Below is a small trained network, with its code and all its weights. Each question gives an input and a target symbol and asks what happens when units are switched off, that is, made to give their printed mean instead of their output.

import numpy as np


def w(rows, s, z=0):
    codes = np.array(rows[::2]) - 128.0
    scale = np.full(codes.shape[1], s)
    scale[-1] = z or s
    return codes * scale


def norm(h):
    return h / np.sqrt((h * h).mean(-1, keepdims=True) + 1e-5)


def f(y):
    return y / 2 * (1 + np.tanh(0.7978845608 * (y + 0.044715 * y**3)))


def softmax(a):
    e = np.exp(a - a.max(-1, keepdims=True))
    return e / e.sum(-1, keepdims=True)


def log_softmax(a):
    a = a - a.max(-1, keepdims=True)
    return a - np.log(np.exp(a).sum(-1, keepdims=True))


def net(x, mask):
    ids = ['αβδεζημσψω'.index(c) for c in x.split()]
    T = len(ids)
    res = E[ids] + P[:T]
    r = norm(res)
    for j in range(3):
        rows = slice(3 * j, 3 * j + 3)
        q, k, v = (r @ M[0][rows].T for M in (Q, K, V))
        z = softmax(np.where(np.tri(T) > 0, q @ k.T / 3**0.5, -1e9)) @ v
        o = O[0][rows]
        res = res + np.where(mask[j], z, o[:, -1]) @ o[:, :-1]
    y = f(norm(res) @ A[0][:, :-1].T + A[0][:, -1])
    res = res + np.where(mask[3:15], y, B[0][:, -1]) @ B[0][:, :-1]
    return log_softmax(norm(res)[-1] @ U[:, :-1].T + U[:, -1])


Q, K, V, O, A, B = {}, {}, {}, {}, {}, {}
E = w([
[118,124,119,156],'α',
[105,108,125,136],'β',
[247,86,153,103],'δ',
[104,116,138,140],'ε',
[84,130,128,156],'ζ',
[108,126,134,157],'η',
[92,122,95,181],'μ',
[106,114,109,142],'σ',
[98,118,122,147],'ψ',
[105,126,144,150],'ω',
],0.015)
P = w([
[224,136,103,111],'0',
[3,157,130,193],'1',
[29,142,134,195],'2',
[47,132,139,193],'3',
[56,125,145,195],'4',
[67,121,147,194],'5',
[65,109,161,200],'6',
[58,98,171,208],'7',
],0.0035)
Q[0] = w([
[172,222,131,60],'h1',
[98,7,146,221],'h1',
[126,118,151,207],'h1',
[110,182,146,80],'h2',
[124,84,100,156],'h2',
[71,135,133,70],'h2',
[147,172,90,69],'h3',
[206,146,111,63],'h3',
[86,131,121,141],'h3',
],0.012)
K[0] = w([
[65,131,118,135],'h1',
[248,128,114,151],'h1',
[153,96,110,114],'h1',
[91,140,146,133],'h2',
[143,119,152,133],'h2',
[92,125,96,152],'h2',
[86,144,128,108],'h3',
[17,157,139,133],'h3',
[163,137,128,110],'h3',
],0.017)
V[0] = w([
[212,113,51,138],'h1',
[175,244,111,182],'h1',
[135,43,222,138],'h1',
[82,168,58,144],'h2',
[191,153,128,77],'h2',
[103,64,158,178],'h2',
[139,120,83,119],'h3',
[161,127,207,253],'h3',
[145,157,233,118],'h3',
],0.0068)
O[0] = w([
[149,66,191,105,204],'h1',
[181,122,229,255,111],'h1',
[163,153,75,85,196],'h1',
[77,130,101,150,155],'h2',
[132,63,147,130,16],'h2',
[105,143,73,89,237],'h2',
[95,96,159,115,137],'h3',
[222,150,125,90,255],'h3',
[176,181,125,129,80],'h3',
],0.0077,0.0053)
A[0] = w([
[66,106,138,183,114],'n1',
[40,231,22,142,45],'n2',
[166,106,6,190,252],'n3',
[43,188,39,201,149],'n4',
[197,222,53,145,205],'n5',
[218,208,177,218,83],'n6',
[115,124,206,5,109],'n7',
[157,159,232,192,180],'n8',
[227,172,145,213,79],'n9',
[116,253,196,110,123],'n10',
[120,125,82,62,151],'n11',
[197,114,175,77,78],'n12',
],0.0069,0.0025)
B[0] = w([
[161,171,166,136,170],'n1',
[254,83,197,52,255],'n2',
[76,163,213,183,223],'n3',
[213,180,194,94,251],'n4',
[82,144,110,193,249],'n5',
[50,18,6,117,161],'n6',
[183,157,72,87,157],'n7',
[190,72,42,133,163],'n8',
[53,56,107,106,157],'n9',
[167,184,76,235,149],'n10',
[79,47,149,127,189],'n11',
[179,107,165,134,149],'n12',
],0.0047,0.0042)
U = w([
[125,2,134,197,61],'α',
[29,77,67,11,164],'β',
[226,61,139,109,16],'δ',
[146,209,26,30,116],'ε',
[183,221,185,145,191],'ζ',
[85,63,2,199,201],'η',
[100,140,204,228,235],'μ',
[2,49,174,122,199],'σ',
[98,153,234,42,10],'ψ',
[174,184,21,210,76],'ω',
],0.0097,0.0013)

Each question gives the input, a string of symbols that net reads in full, and the target symbol t.
The units are the heads (3 rows each of Q, K, V and O) and the neurons (one row each of A and B). Each row of codes is followed by its name. A weight is (code - 128) times the scale printed after its matrix; where a second scale follows, it is the last column's (O, A, B and U).
mask holds one flag per unit, heads first, then neurons. A switched-off unit (its flag False) gives its mean, the last column of its rows in O or B, instead of its output. The means were averaged over made-up inputs and are rounded, as every weight is.
A unit's drop is (log p(t) with every unit on - log p(t) with that unit switched off) / (log p(t) with every unit on - log p(t) with every unit switched off).
The circuit of an input: a set's keep is (log p(t) with only the set's units on - log p(t) with every unit switched off) / (log p(t) with every unit on - log p(t) with every unit switched off). Starting from the 12 units with the biggest drops (on a tie, the unit counted first), units are removed one at a time, each time the one whose removal leaves the highest keep (on an exact tie, the one counted first), for as long as the keep stays at least 0.8.
circuit, biggest first: the units of the circuit, biggest drop first
most important unit: the unit with the biggest drop
k most important neurons: the k neurons with the biggest drops, biggest first
heads that matter: for each layer, one digit per head in row order, 1 if its drop is at least 0.15 and else 0, layers parted by /
drop of u: that unit's drop, to one decimal
input δ ε ω δ β, target δ: most important unit	h2
input σ σ ε σ η ω μ, target σ: heads that matter	001
input α μ ζ, target α: circuit, biggest first	(h1 n8)
input ε η δ μ β α, target α: circuit, biggest first	(h2 n4)
input α ε δ δ σ, target δ: 2 most important neurons	(n6 n12)
input η η μ σ ω, target η: heads that matter	100
input σ ζ ζ σ, target σ: heads that matter	001
input σ δ σ, target σ: heads that matter	110
input ψ δ ζ σ ε, target ε: circuit, biggest first	(h1 h3 n4)
input ε σ β σ α ζ β μ, target ε: heads that matter	100
input σ β ζ α δ β ψ, target ψ: heads that matter	101
input α ε σ, target α: heads that matter	100
input ω ε ε, target ω: heads that matter	001
input σ ζ β β α σ ω, target σ: circuit, biggest first	(h3)
input β α β δ ζ, target ζ: heads that matter	001
input α μ ω ε, target α: circuit, biggest first	(h1 n8)
input η σ μ σ σ ψ, target η: heads that matter	101
input δ δ ε, target δ: heads that matter	110
input ζ η ζ μ η ω α, target ζ: 3 most important neurons	(n2 n4 n3)
input ψ ω β α ζ, target ψ: most important unit	h3
input δ η δ σ α, target α: heads that matter	010
input δ ω ε δ α, target δ: heads that matter	110
input β β ψ ε, target β: heads that matter	101
input η η η, target η: drop of n4	0.0
input ε ψ ε δ μ β ω, target ω: drop of n4	0.1
input ω σ ζ, target ω: drop of n6	0.1
input μ α ψ, target μ: drop of h1	0.6
input μ ζ ε ω ε, target μ: circuit, biggest first	(h1)
